Below are the code and all the weights of a small trained network. Each question names an input and a class and asks about switching units off, where a switched-off unit gives its printed mean instead of its output.

import numpy as np


def w(rows, s, z=0):
    codes = np.array(rows[::2]) - 128.0
    scale = np.full(codes.shape[1], s)
    scale[-1] = z or s
    return codes * scale


def f(y):
    return np.maximum(y, 0)


def log_softmax(a):
    a = a - a.max(-1, keepdims=True)
    return a - np.log(np.exp(a).sum(-1, keepdims=True))


def net(x, mask):
    res = np.array(x, float).reshape(1, 5) / 4 @ E
    y = f(res @ A[0][:, :-1].T + A[0][:, -1])
    res = res + np.where(mask, y, B[0][:, -1]) @ B[0][:, :-1]
    return log_softmax(res[-1] @ U[:, :-1].T + U[:, -1])


A, B = {}, {}
E = w([
[131,123,135,133,138,123,123,137,107,134],'x0',
[122,136,167,223,98,189,250,138,91,96],'x1',
[97,167,147,128,141,117,107,104,139,81],'x2',
[109,230,180,94,43,161,109,91,96,189],'x3',
[140,78,245,148,115,64,112,213,210,156],'x4',
],0.011)
A[0] = w([
[126,133,94,51,125,108,58,115,122,158,198],'N1',
[126,23,127,118,187,77,113,169,174,94,135],'N2',
[129,128,165,206,139,147,199,118,141,110,156],'N3',
[134,137,66,64,127,115,13,107,136,186,53],'N4',
[129,134,2,114,173,148,114,93,68,99,123],'N5',
[126,116,191,86,113,110,165,147,135,119,162],'N6',
[135,84,129,105,159,82,4,155,198,181,145],'N7',
[115,184,170,147,95,151,150,118,91,128,148],'N8',
[132,118,244,153,91,110,132,161,183,157,8],'N9',
[135,45,53,180,230,118,170,132,148,47,102],'N10',
[148,168,159,98,107,121,120,119,141,155,185],'N11',
[125,150,125,109,108,142,51,114,130,178,130],'N12',
[147,148,104,92,126,101,97,127,126,140,161],'N13',
[119,197,80,138,98,174,155,105,59,155,121],'N14',
[133,124,236,160,93,114,134,149,165,157,188],'N15',
],0.011)
B[0] = w([
[130,70,122,204,149,131,84,165,161,161,231],'N1',
[159,179,126,184,144,166,171,42,117,94,239],'N2',
[134,121,129,92,117,113,89,162,104,182,213],'N3',
[70,146,165,15,81,107,131,179,111,106,207],'N4',
[109,106,167,149,122,115,81,226,134,167,228],'N5',
[101,138,106,175,145,153,109,144,138,105,180],'N6',
[171,163,108,172,138,156,188,46,130,108,252],'N7',
[130,159,140,69,129,113,162,101,127,88,198],'N8',
[75,129,143,11,59,102,130,194,93,154,186],'N9',
[75,103,137,71,90,100,73,221,147,157,246],'N10',
[162,86,119,114,106,139,168,194,63,176,190],'N11',
[106,98,111,145,124,136,102,216,128,136,182],'N12',
[116,114,141,148,157,96,99,151,143,140,181],'N13',
[167,153,105,107,123,131,195,37,124,93,211],'N14',
[117,100,101,186,184,121,59,142,175,111,234],'N15',
],0.012,0.016)
U = w([
[106,67,131,160,175,97,75,145,169,154,37],'0',
[101,97,149,39,108,86,120,143,82,160,252],'1',
[188,142,97,161,183,153,190,1,108,84,108],'2',
],0.0094,0.0035)

Each question gives the input, the list of numbers given to net, and the class t.
The units are the neurons (one row each of A and B). Each row of codes is followed by its name. A weight is (code - 128) times the scale printed after its matrix; where a second scale follows, it is the last column's (A, B and U).
mask holds one flag per neuron, in row order. A switched-off neuron (its flag False) gives its mean, the last column of its row in B, instead of its output. The means were averaged over made-up inputs and are rounded, as every weight is.
A unit's drop is (log p(t) with every unit on - log p(t) with that unit switched off) / (log p(t) with every unit on - log p(t) with every unit switched off).
The circuit of an input: a set's keep is (log p(t) with only the set's units on - log p(t) with every unit switched off) / (log p(t) with every unit on - log p(t) with every unit switched off). Starting from the 12 units with the biggest drops (on a tie, the unit counted first), units are removed one at a time, each time the one whose removal leaves the highest keep (on an exact tie, the one counted first), for as long as the keep stays at least 0.8.
units of the circuit, in order: the units of the circuit, biggest drop first
most important unit: the unit with the biggest drop
k most important neurons: the k neurons with the biggest drops, biggest first
drop when u is switched off: that unit's drop, to one decimal
input [-5,-2,-4,-7,2], class 2: units of the circuit, in order	(N2)
input [0,-5,0,-7,7], class 2: 2 most important neurons	(N2 N7)
input [0,4,-5,-7,-6], class 1: 3 most important neurons	(N15 N10 N1)
input [0,-5,6,-1,-8], class 0: 4 most important neurons	(N1 N5 N9 N8)
input [-6,6,3,3,-6], class 2: 2 most important neurons	(N14 N10)
input [8,5,-8,-5,-3], class 1: 2 most important neurons	(N15 N1)
input [3,2,-3,-4,-3], class 1: 2 most important neurons	(N15 N1)
input [5,-7,-3,8,7], class 0: 3 most important neurons	(N15 N1 N7)
input [-5,7,8,4,-1], class 2: 2 most important neurons	(N10 N14)
input [4,-3,8,8,8], class 0: 3 most important neurons	(N15 N6 N1)
input [6,-6,-8,0,-8], class 0: 4 most important neurons	(N1 N5 N9 N13)
input [2,-1,-4,7,2], class 0: 2 most important neurons	(N15 N10)
input [2,-4,-8,0,-6], class 0: 3 most important neurons	(N1 N9 N5)
input [-1,1,-3,6,-5], class 2: most important unit	N14
input [-2,-8,-6,7,1], class 0: 4 most important neurons	(N1 N9 N12 N13)
input [8,-1,-8,3,5], class 0: 2 most important neurons	(N15 N4)
input [1,-3,3,-1,8], class 2: 2 most important neurons	(N7 N2)
input [2,8,4,7,0], class 2: drop when N10 is switched off	0.8
input [4,7,5,6,-3], class 2: drop when N14 is switched off	0.1
input [2,6,0,7,-6], class 2: units of the circuit, in order	(N14)
input [-5,1,0,-6,-4], class 1: drop when N7 is switched off	0.3
input [6,-4,6,5,4], class 0: drop when N1 is switched off	0.3
